Below is a small trained network, with its code and all its weights. Each question gives an input and a class and asks what happens when units are switched off, that is, made to give their printed mean instead of their output.

import numpy as np


def w(rows, s, z=0):
    codes = np.array(rows[::2]) - 128.0
    scale = np.full(codes.shape[1], s)
    scale[-1] = z or s
    return codes * scale


def norm(h):
    return h / np.sqrt((h * h).mean(-1, keepdims=True) + 1e-5)


def f(y):
    return np.maximum(y, 0)


def log_softmax(a):
    a = a - a.max(-1, keepdims=True)
    return a - np.log(np.exp(a).sum(-1, keepdims=True))


def net(x, mask):
    res = np.array(x, float).reshape(1, 8) / 4 @ E
    u = 0
    for l in range(3):
        y = f(norm(res) @ A[l][:, :-1].T + A[l][:, -1])
        res = res + np.where(mask[u : u + 9], y, B[l][:, -1]) @ B[l][:, :-1]
        u += 9
    return log_softmax(norm(res)[-1] @ U[:, :-1].T + U[:, -1])


A, B = {}, {}
E = w([
[164,70,210,53,156],'x0',
[89,115,119,100,130],'x1',
[165,152,88,118,42],'x2',
[161,175,103,46,96],'x3',
[147,2,111,134,72],'x4',
[230,154,122,125,163],'x5',
[93,124,118,82,152],'x6',
[120,86,173,85,75],'x7',
],0.0058)
A[0] = w([
[46,109,195,98,147,106],'L0N0',
[118,143,123,64,91,11],'L0N1',
[140,136,254,185,84,133],'L0N2',
[115,128,231,150,157,201],'L0N3',
[241,119,159,76,203,82],'L0N4',
[104,107,74,131,86,144],'L0N5',
[128,206,93,51,92,3],'L0N6',
[80,206,92,176,195,126],'L0N7',
[172,116,166,64,101,103],'L0N8',
],0.007,0.0021)
B[0] = w([
[57,71,164,73,155,219],'L0N0',
[118,144,92,133,148,159],'L0N1',
[114,117,103,113,129,206],'L0N2',
[131,85,114,119,127,236],'L0N3',
[177,83,130,138,100,239],'L0N4',
[133,129,130,114,21,199],'L0N5',
[128,254,166,21,90,194],'L0N6',
[108,172,102,209,147,253],'L0N7',
[156,178,134,205,171,202],'L0N8',
],0.008,0.0036)
A[1] = w([
[216,73,129,155,125,74],'L1N0',
[28,157,82,117,90,188],'L1N1',
[253,205,46,155,77,175],'L1N2',
[94,109,35,144,112,159],'L1N3',
[135,144,203,243,118,226],'L1N4',
[152,51,94,186,186,253],'L1N5',
[128,79,70,192,114,69],'L1N6',
[111,186,146,76,58,145],'L1N7',
[150,118,167,36,75,244],'L1N8',
],0.0068,0.0015)
B[1] = w([
[235,123,60,127,124,183],'L1N0',
[238,163,154,93,173,205],'L1N1',
[55,72,168,78,184,254],'L1N2',
[131,70,169,220,141,177],'L1N3',
[153,133,7,150,229,194],'L1N4',
[107,253,227,58,81,211],'L1N5',
[105,170,102,170,58,172],'L1N6',
[152,81,29,18,156,189],'L1N7',
[55,168,37,247,166,202],'L1N8',
],0.0047,0.0057)
A[2] = w([
[202,109,125,143,104,173],'L2N0',
[96,209,196,62,58,168],'L2N1',
[115,82,151,74,101,121],'L2N2',
[254,88,153,146,184,1],'L2N3',
[208,48,172,53,146,171],'L2N4',
[144,168,80,128,115,108],'L2N5',
[44,73,189,89,166,10],'L2N6',
[125,174,173,100,202,214],'L2N7',
[73,100,152,112,130,96],'L2N8',
],0.0087,0.0023)
B[2] = w([
[156,73,177,76,83,205],'L2N0',
[106,167,78,41,163,199],'L2N1',
[156,130,133,197,141,185],'L2N2',
[174,145,216,67,127,227],'L2N3',
[139,208,187,153,175,250],'L2N4',
[78,133,166,116,164,199],'L2N5',
[3,40,231,176,209,221],'L2N6',
[128,34,83,162,29,254],'L2N7',
[86,93,193,87,226,180],'L2N8',
],0.0066,0.0045)
U = w([
[233,114,187,93,131,163],'0',
[57,54,182,157,174,106],'1',
[106,182,62,252,164,44],'2',
[140,51,77,164,16,6],'3',
[121,198,60,51,106,252],'4',
],0.019,0.0026)

Each question gives the input, the list of numbers given to net, and the class t.
The units are the neurons (one row each of A and B). Each row of codes is followed by its name. A weight is (code - 128) times the scale printed after its matrix; where a second scale follows, it is the last column's (A, B and U).
mask holds one flag per neuron, layer by layer. A switched-off neuron (its flag False) gives its mean, the last column of its row in B, instead of its output. The means were averaged over made-up inputs and are rounded, as every weight is.
A unit's drop is (log p(t) with every unit on - log p(t) with that unit switched off) / (log p(t) with every unit on - log p(t) with every unit switched off).
The circuit of an input: a set's keep is (log p(t) with only the set's units on - log p(t) with every unit switched off) / (log p(t) with every unit on - log p(t) with every unit switched off). Starting from the 12 units with the biggest drops (on a tie, the unit counted first), units are removed one at a time, each time the one whose removal leaves the highest keep (on an exact tie, the one counted first), for as long as the keep stays at least 0.8.
circuit, biggest first: the units of the circuit, biggest drop first
most important unit: the unit with the biggest drop
top k neurons: the k neurons with the biggest drops, biggest first
k most important neurons of layer l: the k neurons of layer l with the biggest drops, biggest first
drop when u is switched off: that unit's drop, to one decimal
input [5,-8,-1,-6,-3,1,4,-1], class 0: most important unit	L0N4
input [-1,2,-7,-6,-5,7,7,-4], class 2: circuit, biggest first	[L0N7; L1N2]
input [2,8,-4,0,1,3,-4,-7], class 0: top 3 neurons	[L0N4; L1N8; L2N3]
input [-8,2,8,7,8,-3,4,5], class 4: circuit, biggest first	[L0N6; L2N7]
input [-7,-7,1,1,-2,-3,-3,6], class 4: top 3 neurons	[L1N8; L0N5; L0N8]
input [6,-6,-2,-8,3,-1,-1,-6], class 0: top 3 neurons	[L1N2; L1N0; L2N3]
input [-5,4,-1,3,5,-6,5,-1], class 3: top 2 neurons	[L0N5; L1N2]
input [2,-1,-4,-8,-6,-2,-6,-2], class 2: top 2 neurons	[L0N7; L1N4]
input [-3,-6,-5,-2,-7,-3,0,5], class 2: top 3 neurons	[L0N7; L1N2; L1N4]
input [2,0,3,3,4,-2,4,-3], class 4: top 2 neurons	[L2N6; L2N7]
input [-8,4,0,3,-6,-7,-8,3], class 4: 2 most important neurons of layer 2	[L2N1; L2N6]
input [0,-5,-1,-2,6,-5,3,-6], class 3: top 2 neurons	[L1N2; L1N6]
input [-3,-6,6,5,4,-8,1,-7], class 4: top 2 neurons	[L0N6; L2N7]
input [2,7,0,-5,-3,0,2,-8], class 2: circuit, biggest first	[L0N7]
input [-8,5,-7,1,7,8,0,2], class 3: top 2 neurons	[L1N6; L1N1]
input [-3,5,6,6,8,-1,4,-3], class 4: top 3 neurons	[L0N6; L2N7; L0N4]
input [-1,4,-1,-4,-4,0,3,-2], class 2: top 2 neurons	[L0N7; L1N2]
input [0,-2,8,-2,-7,4,-4,0], class 4: drop when L0N6 is switched off	0.2
input [-1,0,-3,2,2,-1,6,-7], class 2: drop when L0N7 is switched off	0.5
input [-1,-6,0,2,-6,-6,-7,3], class 4: drop when L0N6 is switched off	0.2
